Below are the code and all the weights of a small trained network. Each question names an input and a target symbol and asks about switching units off, where a switched-off unit gives its printed mean instead of its output.

import numpy as np


def w(rows, s, z=0):
    codes = np.array(rows[::2]) - 128.0
    scale = np.full(codes.shape[1], s)
    scale[-1] = z or s
    return codes * scale


def f(y):
    return y / 2 * (1 + np.tanh(0.7978845608 * (y + 0.044715 * y**3)))


def softmax(a):
    e = np.exp(a - a.max(-1, keepdims=True))
    return e / e.sum(-1, keepdims=True)


def log_softmax(a):
    a = a - a.max(-1, keepdims=True)
    return a - np.log(np.exp(a).sum(-1, keepdims=True))


def net(x, mask):
    ids = ['Γαζλξσ'.index(c) for c in x.split()]
    T = len(ids)
    res = E[ids] + P[:T]
    r = res
    for j in range(3):
        rows = slice(2 * j, 2 * j + 2)
        q, k, v = (r @ M[0][rows].T for M in (Q, K, V))
        z = softmax(np.where(np.tri(T) > 0, q @ k.T / 2**0.5, -1e9)) @ v
        o = O[0][rows]
        res = res + np.where(mask[j], z, o[:, -1]) @ o[:, :-1]
    y = f(res @ A[0][:, :-1].T + A[0][:, -1])
    res = res + np.where(mask[3:11], y, B[0][:, -1]) @ B[0][:, :-1]
    return log_softmax(res[-1] @ U[:, :-1].T + U[:, -1])


Q, K, V, O, A, B = {}, {}, {}, {}, {}, {}
E = w([
[117,100,131,144,98,252],'Γ',
[102,116,115,161,109,255],'α',
[135,53,161,124,86,246],'ζ',
[141,61,67,35,21,144],'λ',
[193,165,107,69,139,198],'ξ',
[89,196,117,130,16,115],'σ',
],0.015)
P = w([
[104,152,60,78,61,235],'0',
[74,227,166,25,122,222],'1',
[68,238,197,64,120,206],'2',
[63,97,52,62,211,148],'3',
[85,101,73,123,144,156],'4',
[125,100,63,145,91,171],'5',
[143,179,170,112,99,138],'6',
[146,244,221,91,108,108],'7',
[132,129,155,132,161,104],'8',
[148,110,114,194,143,121],'9',
[158,106,97,194,75,138],'10',
[181,192,144,184,15,100],'11',
],0.011)
Q[0] = w([
[124,116,113,122,75,182],'H0',
[161,198,169,124,29,145],'H0',
[114,167,175,154,59,99],'H1',
[97,131,152,159,193,7],'H1',
[169,176,171,118,128,174],'H2',
[137,111,68,157,77,130],'H2',
],0.018)
K[0] = w([
[134,105,171,117,158,62],'H0',
[203,94,103,217,133,61],'H0',
[182,59,19,166,87,180],'H1',
[43,141,111,15,80,255],'H1',
[179,107,114,239,166,131],'H2',
[102,80,193,144,223,132],'H2',
],0.012)
V[0] = w([
[118,27,221,138,98,171],'H0',
[212,73,140,34,68,74],'H0',
[253,200,91,88,159,145],'H1',
[124,187,89,123,66,79],'H1',
[119,57,173,87,72,139],'H2',
[99,169,51,202,182,110],'H2',
],0.015)
O[0] = w([
[165,224,26,223,166,121,226],'H0',
[24,39,31,109,253,120,130],'H0',
[239,3,111,33,120,117,149],'H1',
[104,134,192,155,129,56,128],'H1',
[80,168,178,101,144,92,246],'H2',
[86,73,163,122,82,179,15],'H2',
],0.012,0.011)
A[0] = w([
[118,131,163,234,109,188,211],'N0',
[216,89,229,70,171,96,62],'N1',
[105,167,62,153,91,83,112],'N2',
[85,97,136,106,141,120,136],'N3',
[126,166,60,97,82,205,47],'N4',
[90,72,169,182,239,201,195],'N5',
[71,135,139,80,105,2,2],'N6',
[214,140,222,191,132,211,132],'N7',
],0.008,0.0084)
B[0] = w([
[152,233,129,111,131,143,249],'N0',
[102,179,97,209,120,104,208],'N1',
[174,105,144,134,154,123,239],'N2',
[186,136,255,15,60,88,144],'N3',
[139,97,150,145,119,22,212],'N4',
[76,149,96,24,99,115,166],'N5',
[152,133,77,219,143,209,162],'N6',
[110,197,70,97,4,158,198],'N7',
],0.0085,0.013)
U = w([
[132,139,121,99,72,118,17],'Γ',
[92,124,78,117,26,141,75],'α',
[175,152,137,130,154,187,133],'ζ',
[60,125,72,94,74,84,35],'λ',
[210,98,171,73,117,183,254],'ξ',
[102,126,216,125,64,4,235],'σ',
],0.0046,0.0055)

Each question gives the input, a string of symbols that net reads in full, and the target symbol t.
The units are the heads (2 rows each of Q, K, V and O) and the neurons (one row each of A and B). Each row of codes is followed by its name. A weight is (code - 128) times the scale printed after its matrix; where a second scale follows, it is the last column's (O, A, B and U).
mask holds one flag per unit, heads first, then neurons. A switched-off unit (its flag False) gives its mean, the last column of its rows in O or B, instead of its output. The means were averaged over made-up inputs and are rounded, as every weight is.
A unit's drop is (log p(t) with every unit on - log p(t) with that unit switched off) / (log p(t) with every unit on - log p(t) with every unit switched off).
The circuit of an input: a set's keep is (log p(t) with only the set's units on - log p(t) with every unit switched off) / (log p(t) with every unit on - log p(t) with every unit switched off). Starting from all 11 units, units are removed one at a time, each time the one whose removal leaves the highest keep (on an exact tie, the one counted first), for as long as the keep stays at least 0.8.
circuit, biggest first: the units of the circuit, biggest drop first
k most important neurons: the k neurons with the biggest drops, biggest first
heads that matter: for each layer, one digit per head in row order, 1 if its drop is at least 0.15 and else 0, layers parted by /
input α ζ ζ, target α: 2 most important neurons -> N7, N4
input ζ ζ ζ λ, target ζ: most important neuron -> N2
input ζ λ Γ σ Γ ζ Γ α α α, target α: circuit, biggest first -> N7, H2, H0
input σ ζ ζ λ σ σ ζ ζ λ α, target λ: circuit, biggest first -> H0, N5
input σ σ σ α ξ λ Γ ζ λ α, target λ: circuit, biggest first -> N5, H0
input ζ ζ λ Γ Γ, target λ: circuit, biggest first -> N5, H0
input α ξ Γ α λ α Γ, target λ: circuit, biggest first -> H0, N5
input ζ λ Γ ζ α λ ζ Γ σ ζ ζ, target σ: heads that matter -> 010
input α ξ σ α Γ ζ α α α, target α: circuit, biggest first -> N7, H0, H2
input ζ Γ σ σ Γ λ, target σ: heads that matter -> 110
input ζ ξ λ ζ ζ, target λ: heads that matter -> 110
input α α Γ α ξ Γ λ, target ξ: 4 most important neurons -> N3, N1, N7, N4
input λ ζ α α λ ζ ζ, target λ: heads that matter -> 100
input ζ α ζ ξ Γ Γ ζ α Γ Γ α Γ, target α: heads that matter -> 101
input ζ λ ζ σ ζ Γ, target σ: heads that matter -> 110
input ξ α σ σ α ξ σ, target ξ: circuit, biggest first -> H1
input ξ Γ σ Γ, target σ: heads that matter -> 010
input ζ λ α ζ ξ ξ α σ, target ξ: 2 most important neurons -> N4, N7
input λ λ ζ ζ ζ ζ Γ λ ζ ζ ζ α, target ζ: 2 most important neurons -> N2, N0
input λ ζ σ, target λ: circuit, biggest first -> H0
